[-164  211  161   40 -129  155   27  342 -281   29 -521 -191   84  -15
 -224 -293 -148  315  503   81 -211  -65  104 -470  -33 -182 -336  137
 -303  -57  -16 -109 -443  269  255 -117  -53]	4
[  89  -91 -307 -129  -72  -69  -14  174 -192  -48 -225 -122  -27  157
  -26  -48 -190 -122  285  -68  -75   70   17 -246  148   61 -344 -201
 -224  207 -140 -265 -272   56  224  -13   60]	3
[ 104 -124  501   39  -95 -169    9  200   12   33  -56   43  -98  -13
   11   24   -4 -109 -181 -113  290  -96 -269 -101   88 -147    9  336
  151 -214  135 -162  377  196  120   -3   91]	4
[ 324 -402  -42   52  141  107  139 -299  111 -120  350  140 -133  274
   62  205  117  -58  -40 -115   24   -8   -8  -34 -111    5   12 -252
    0 -181  108  -40  -21  173 -266   90  -10]	5
[  24 -156 -165  340  -28  140  -96 -201  106  123  101  102   80  412
  151  423  318   -1 -235  -12  318   90   39   50   58  137  189 -538
 -164 -122   57  246  -12 -133 -144  194  121]	6
[ 108 -243 -489 -134   56  -10  -41  195 -260   67  482   52  -24   12
   21  232  -72 -116   59 -285   23   26  157 -172  126 -133 -312  -24
 -146  -79  171   -9 -491 -146  396    5  115]	5
[  19  140  258  277   56  -73 -163 -151   31  -64  185  338  -63  313
  247  126  210  -52 -442 -361  281  200   11  110  121   -3  459 -432
   68 -379  581  348  181   31 -335  203  -12]	10
[ 179   52  380   50   73   85  -63 -247  -52  -27 -179  247   99  157
  113   -7  -63  147  -80 -205 -106   59   99  -15 -341 -155   97 -144
 -255 -197  163  107 -231   89  -57  -86    8]	9
[ 145 -301 -494  -29    4  315   66 -174    1  -43  130  -37  201  158
  150  455   -5  -12  372  -38   78   22  249   32 -173 -249 -175  -32
 -240  108   10  116 -444 -103   77  141  160]	9
[ -83 -204 -671  196  385  298  183  -12   39   85  369  -71  395    0
  -36  196  178   32  -34  135  208  -63  259  165  -30   89  126 -402
 -173  -70  -36  152 -388 -165   24  121   53]	7
[  65  -27 -326  -48   75   89   57   55  -42   19  -75  -87   11   74
  -89  -23  -17   96  154  120 -100  -75  128   17  -42  -17 -228  259
 -196  103 -187 -182 -219  176  164   54   24]	9
[ 223 -133  738  -16 -159 -145  212 -114   82 -171 -115  302  -91  117
  -61   -2  138  -17  -61 -542  -27    7 -187  -76 -234   23  199  280
   14 -245   40 -218  710  333 -201   14 -273]	5
[ -80  109 -207 -161  137   -8  -22 -143   84  -97  309  -66   24  -89
  179   31  -22  -33  182 -128 -165  -62   58  156  -72  -48  -75  144
   86  -23   41  -15 -144  -60  148  -70   24]	5
[ 362  -22  583 -141   72 -138  115  -95   50  -54 -338  296   43  285
 -205  -25  111  185  -76 -366    9   94 -118  -53 -255  278   86  227
 -248 -150 -222 -243  242  276  160 -151  -72]	3
[  99  -81  257  141  144  148   56  -91  103   67  -85  325  282  321
 -241 -151  201  177  -91 -356  221   64  100  -87 -199   64  290 -131
 -232 -245   96   -3   67  269   83  -32 -103]	0
[  36  145  392  -26 -103  -92  109 -119 -135 -154 -396  -93 -125  117
   14 -227 -180  279  361  -23 -429  -88 -173 -115 -163   72 -132  324
  -42   31  -24  -74 -280  202  -74  -93 -116]	6
[ 237  -46 -270 -137  375 -210  -31  117  121 -115  260   24  116 -244
   47  171  -44  -15 -153   10  150 -117 -145    5   62  148 -310  110
   76  -79  275 -292   39 -129   22  273  -34]	0
[ 136   13  768   72  -14 -142   33 -202  252  -97  -84  336  152  160
   80  243  267   63 -169 -337  131   72  -49  280 -388  -31  525 -127
  -48 -210    3   99  469   93 -291   70 -167]	1
[-353  -69 -282  -97  152  -39    2 -101  107 -104  131 -312   16 -239
 -225 -421 -135 -126    4  363 -168 -172 -168   25  -53 -137  -36 -127
  279  319 -148 -306 -140  -30  -33 -190  -12]	1
[ -81  130  198  -17  281 -341 -129  192  137   30  156   -4  257 -201
  246  378   48  142 -122 -123  338  -75 -135  341 -156  226  171  164
  175 -189  103   -5  -67  -69   61  270   55]	2
[ 126   -2  108 -208  145 -352  -13 -198   93 -112   87  186  -66   -7
  -66  -90   28 -140 -531  -63  133   40 -288  107  -69  231   79   40
  281  137 -180 -193  219 -156  -56 -215  201]	8
[  99  201  810  -92 -204  -43  -82 -151  180 -119 -210  171   22   -9
  172  -39   50  -10   74 -265 -214  125   24  284 -295 -180  335  345
  -55 -259  130   55  347  374 -288   30 -249]	0
[ -81  242   47   95  331  136  -90 -194   20   25   79  139  239  154
   75   87  148  116 -192 -201   32   53   79   86 -172  209  195 -219
 -241 -192  208  244 -355 -111 -236  214 -131]	6
[ 624 -319  312  -13 -149  -53   87  -92 -148    6  -71  357 -109  420
 -129  316  202 -137 -295 -510  209   85   45  -68 -199 -117   18   68
 -358   10   35   -8 -144  101   65  269  -40]	7
[ 102   95   94  195 -139 -106   41  171 -168  -14  142  212 -334  239
   71  147  222   31 -289 -259  144  123  -41 -165  322  -77  -26  -79
   26 -311  223  154   47   34   47  135  145]	1
[  58  -98  364   75  128   45   45 -188  146  -75  255  100 -114 -130
  210   30 -215  -37   31  110 -139  125   18  -39 -128 -263   31 -599
  194 -188  378   36  355  275 -448  -49  -55]	1
[ 197 -148  258 -280  241 -238 -120 -221  291 -314  248  158  130 -267
  134 -149 -183 -229  -84 -182   53  -71 -283  134 -309 -198  103  535
  265 -101  412 -308  462   53 -262   28 -177]	8
[ -19  -98 -209  -85  286  -43   96  120   31  102  102   24  307    6
 -349  -15   80  113 -179 -134  390 -127 -193 -112  113  156  -25  417
  -14  -50 -142 -274 -131 -219  379   44   79]	7
[-353   45 -356  -41 -119  -10  -68  301 -164  211   67 -317   84 -130
 -124   53  143  -83 -111  292  118  -51   96  141  390  114   51    1
   47  169 -379   89 -213 -212  258 -146  233]	10
[  54  280  382 -141   56 -444  -61  164  121    2  121   73 -108 -150
   80  199 -203   71  -94  -18  -12  -63 -147  385   76  -97   67  231
  292  -69  186  -29  126 -118   57   87  -88]	0
[   7 -206 -107   60  -86 -127   -7  255 -148   39    5 -133   84  168
  -36  558  277   95  139 -193  239  -42 -176 -210  186   36 -211  173
 -262   44 -203 -153 -135  -37  515  174  274]	5
[ -25  -57   40  135 -194 -105   34  292 -204  132  -51  -98   70  -33
 -165  244  137   17  149   71  179  -21 -136  -41   90 -173   77  237
 -186  173 -247  -35 -121  126  498  -37  140]	1
[ 161   21  465  103   49  128   22 -397  101 -173 -152   16    1  -43
  207   25  132   -9  170 -272 -246  -25  -12  -47 -412  114  198  204
 -193 -177   86  102  101  154 -508  261 -284]	2
[-263  127  154  313  116  227  -67  -39   55   17 -135  -24  384 -114
   79 -383  -22  -15   74   18  203 -135   36  -97  -22  -41  268  222
   30 -207  121   49   50  211 -165 -261   27]	0
[ 150 -162   58  -38  -30   17 -118  123 -124   25  -64  189   92   64
 -119  145  104 -152 -399 -200  316  125  -27 -227 -104   34  -28  -32
 -188 -125   48  -78 -127   36  104   93  109]	9
[ -45 -303 -260   62   90  160  177 -182  167 -173  155 -114   91   37
 -171  -45   68   52  313  -77   86 -160  -66 -283  -38 -125 -175  117
   49   13    9 -200  282  145 -108  -50   -5]	6
[-157   50 -297  -84   27  -61 -151   27  -47  -26   44 -113 -124  158
  130   -9 -214  -87   78  -43 -280   31  184   82  274  -12 -243 -186
   -7   96  249 -100 -196   33  -14   45    4]	4
[-130  207   -4  104  149 -337  -64 -154   85  -94  353   74 -116 -119
  213   11 -114   24 -170  -82 -208   -6  -71  398  -38   -6  195  -87
  304    2  328  106  -76   17 -206   65  -90]	10
[-121  119 -167   32  206  213  -87  -44  102  210  -64 -126  232 -128
  171  151 -200   57  217   26   -5 -129  281  232   -1  211  -24 -179
 -131 -129  -83  -12 -238   12  -64   76  -90]	10
[ 167 -201 -293 -150  154   56  119   38 -125   57  351  158  -73  284
   35   72    6  -18  -32   14  -40  148   88 -132  140  -40 -346 -445
  -77  -89  214 -182  -79  105   87 -145   78]	4
[-135  -46    1 -199   79 -157   58  -98  216 -274  -37  -76  206 -136
 -143 -267 -163  -30  133   91  117 -153 -247  142 -227 -214   96  377
  363  301  -93 -351  145   61  -67 -112  -19]	0
[  41  -28  -30 -199  -18    5  -53  153   28  122 -261 -280   34 -151
   24   55  -40  -48  180  207   -7 -156   75  175 -158   16 -210  199
  -87  154 -297  -92 -305 -106  136  120   57]	0
[  -7 -119 -265  262  -33  -11  227 -203   81 -138  425  363 -195  370
   59  138  226 -140  -61 -401    5  140  102  -96  120    3   49 -671
  101 -251  273 -103  359  317 -234  -86  -34]	7
[ 192 -184 -216  -71  132  221   87   72  -30   90  -71 -153  357  -58
 -125   40 -197  114  256   74  127 -175  246   96 -122 -254 -175   17
 -181  105 -109 -124 -652   -3  142  121  -28]	0
[ 321 -186  347 -215  -86  167   -3 -113 -225 -130 -222   17    1    6
  -89   40 -121 -140  -25   37  175  173  -70 -287 -326 -257   46  112
 -171   80  -55   42  -77  224   12  -53  193]	8
[-367  186 -137   71  155 -130 -295 -164   27 -170  364  -93 -212  -63
  411  -13  -90 -243  -50  101 -100  130 -132  -68  186 -119  -28 -534
  291    4  405   24  110   74 -164 -181  249]	2
[ 374 -185 -176   55   52  101   58  -22  -65   -7  127  -63   26   93
  138  388  -63   49  274   -9  -61  -63  130   88   49  -86 -190  202
 -259   15   20   82 -463  118  114  173   48]	5
[ -46  196  420   56   35 -121   39  -71   37 -207 -242  -13   -3 -235
  -57   64  118   -1 -123  -32  122   42 -357 -143 -324   76  312  212
   -3   -8 -255   12  305  107  -53  157   68]	10
[-111    4 -162  -33  -45   55  -71  212 -182  126 -127   61    0  238
 -265 -184   23  -56 -143    7   44  186  113 -194   73   38  -77 -462
 -218  109 -144 -114 -249  172  406 -229  113]	7
[-362 -140 -598   89  253   87   26 -118   99 -147  504 -170  169    1
   20  171  361  -89  -72  -44   17 -177  -15  140  291  175   35  -53
  170  105   72    5 -166 -390 -152   50   39]	0
[ 118  300  751  -89   43   30  -10 -134  -43   25 -415  182   45   26
   35   -4  -75  190    0 -417 -163   28  149   12 -377  296  165  188
 -244 -345   58   91  143  189 -224   63 -293]	5
[ 139  115  169  400 -231  115   37  -77 -153  -82  -41  251 -147  229
  121  256  304   50 -230 -182  132  117   50  -99  -25 -107  228   -2
 -172 -297  167  383  -63  170 -128  108  118]	5
[ 139  202  552   44  231  -96  117 -404   93 -136  -18  373  -20  216
   30  -71   73   91 -311 -463 -215   81   34  218 -355  345  431 -181
  -62 -263  173  157  206  162 -450   56 -313]	6
[ 389  144  899 -244  -68   32   20 -234  -43   24 -453  162    7  182
 -100  -58 -103  155 -178   58  -74  157  -19  102 -393  -81  235   71
 -224    2 -132   69  175  188  -38  -94 -102]	7
[ 419  -22  526  -38  -74   10   24 -194  156 -216 -174  188   56  194
  263  240  -40   44  145  -57  126   17  -65  145 -359 -278  186  330
  -64 -160  150  120   95  172 -252  206  -35]	5
[ 106 -154   77   87   79  192  104 -134   93 -129   43  127  224   43
  -20   66  127  -64 -119 -183  379 -130   31  -20 -151 -213  159  109
   31 -152  200   41  134   -9 -278  154  -11]	0
[  38 -184 -408   -2   12   -2   22   48   34   -4  180    8 -189  136
  -76   18 -155  -74  125  -94   28   71   77 -240  300 -195 -388 -482
   92  -11  232 -297   74  105  216  -48  120]	0
[ 112 -281   76  -29  143  181   71 -147   92  -51   30  -19  109 -163
   83   18 -108 -191 -122   60   25  -63   29   50 -234  -89  -45  -55
   26  -31  171 -139   96   -5 -336  112 -120]	7
[-253    7  -18   88   28   58    6  179 -194  -46 -312 -226  -55 -121
 -144 -153 -154   30   52   79   15  -50 -103 -368  120  159 -171 -239
   29   98   90 -104   29   75   21   13   22]	4
[ 116   11 -112 -195  434   17  -50  -79  140    7   31  -90  395 -129
    7  161 -155   99   64  -65   -1 -264   -6  221 -221  239 -164  290
 -162  -11   92 -169 -485 -257  -47  302 -242]	0
[  80   30   59  197   90 -109  -80   18   -3 -143  226   28   99  -28
  292  619  148   18  -24 -141  121   71   -8  118  100  144  150   97
  -51 -143   93  138  -52  155   67  129  189]	2
[ 112   95  476  203 -280 -126  -10   24  -12   81 -171  204   23  203
   63   62  171  240   98 -271  -97  -28  133   99  -43  -13  245   60
 -103 -373  -47   95 -112  112   12 -101  -83]	0
[ 241 -332   60 -127  197  -84  169 -263  212 -121  179   23   16    3
  240  296 -183  -52   10  144  -41  -95   20  482 -277  -51  108  -91
  261  115  -14    3  -32 -177 -226  -11   65]	5
[ -11 -232 -319 -361  374   41   20 -137   95 -195  202 -280  379 -449
 -142  -37  -72  -85   83  256   67 -316 -184   24 -311   27 -108  622
  138  293 -159 -221 -259 -409   26   -3   31]	8
[ 168 -142   90    9  151 -137    4  209   61  183  188  -16   62  -50
   92  270   42  -32 -227  301  262  -22    0  250   63   94   45 -300
  107  -71  -36   36  -12  -75  -48   64   82]	6
[ 141  -88  -90   89  -26  -27   65  166   27   88   42  150  209    3
  -28  -55 -129  100   65 -243  140 -118  159   -6  -81 -152 -219  198
  -41 -185  144 -167 -253  235  135    8  -53]	10
[ 170 -182 -123  166  205  104  102  -71   54   -7  332   35  157   44
  169  366   25   33  145  -66   43  -16  195  171  -98   59   83   69
  -55 -139  111   98 -188  178 -128  131  -18]	8
[-323  123 -283  148  171  -13   -4   57  178   36  163 -238   30 -150
    3 -101  -97    3  165  235  -54  -82  -41   90  137   66  -12 -228
  195   71   90 -116  126   96   77   29 -100]	10
[-148 -394 -609  -97  121  181   39  -11  -77  137   39 -253  204  102
 -257  105  126   30  -83  323  173  -79   61   44  106   84  -36 -128
  -70  285 -346  -60 -444 -375  239  -39  279]	9
[-219 -166   28  -41   11 -220   77  211   25  102   98  -71  -80 -105
  -88  175 -168 -127 -130   96  283 -118 -177  190  259  -49   41 -265
  447  154  -85 -196   66 -104  112 -123  200]	4
[ 117  -80  -74   62   30  -86  -12  132   -5   87  211   30   63    6
  138  253  -63  -74  -84   -5   12  -57  141  209   53 -119 -130  -81
  -33 -126  162  -51 -372   66   16  101   19]	1
[-145  188   27   17  122  -98  -49 -156  197 -145  126   12   32  -64
   35 -202  114  -44  -46   66    6  -18 -158   -3 -176   55  126  -42
  197   20  -21  -34  131   64 -224  -51  -45]	9
[ -90 -326 -323    4   48  -51    1  -67  -15   -9  -58 -130  107   60
 -153  136   83   -5  -34   39   45 -178 -214   13   83  113 -122   66
  -68  293 -131 -276 -225 -211   92   95   55]	2
[ 221 -286 -355  208  -56  269  177 -328 -131  -43  193   74  129  271
  -42  455  383   76   33 -261  113   48  239   -9 -168  -63  215 -217
 -322   32  -76  257 -400 -115 -249  446  -28]	6
[ -54 -144 -150  -52  118   24  -13 -147    4 -122  326  105  185   86
  135   84   49 -145   35 -176  147   -2  137  -12  -66  -66  164  -13
   87 -140  111   -5   15   78   -1 -232  202]	10
[-426   79  -60    7  161  -93  -16   52   79   89  121 -136  -62   46
 -133  -73  -55  149   91  159 -129  -88  -78   90   81  186   25 -101
  208  129 -126  -98  -48   54  237 -205   72]	1
[ -57 -130 -195 -102  189 -145   10  115   50   38   -2 -111   66  133
 -127   60 -148  114  223 -152   19 -210  -45   13  208   52 -250  186
   17   70  -34 -432 -210   33  484  -21   77]	2
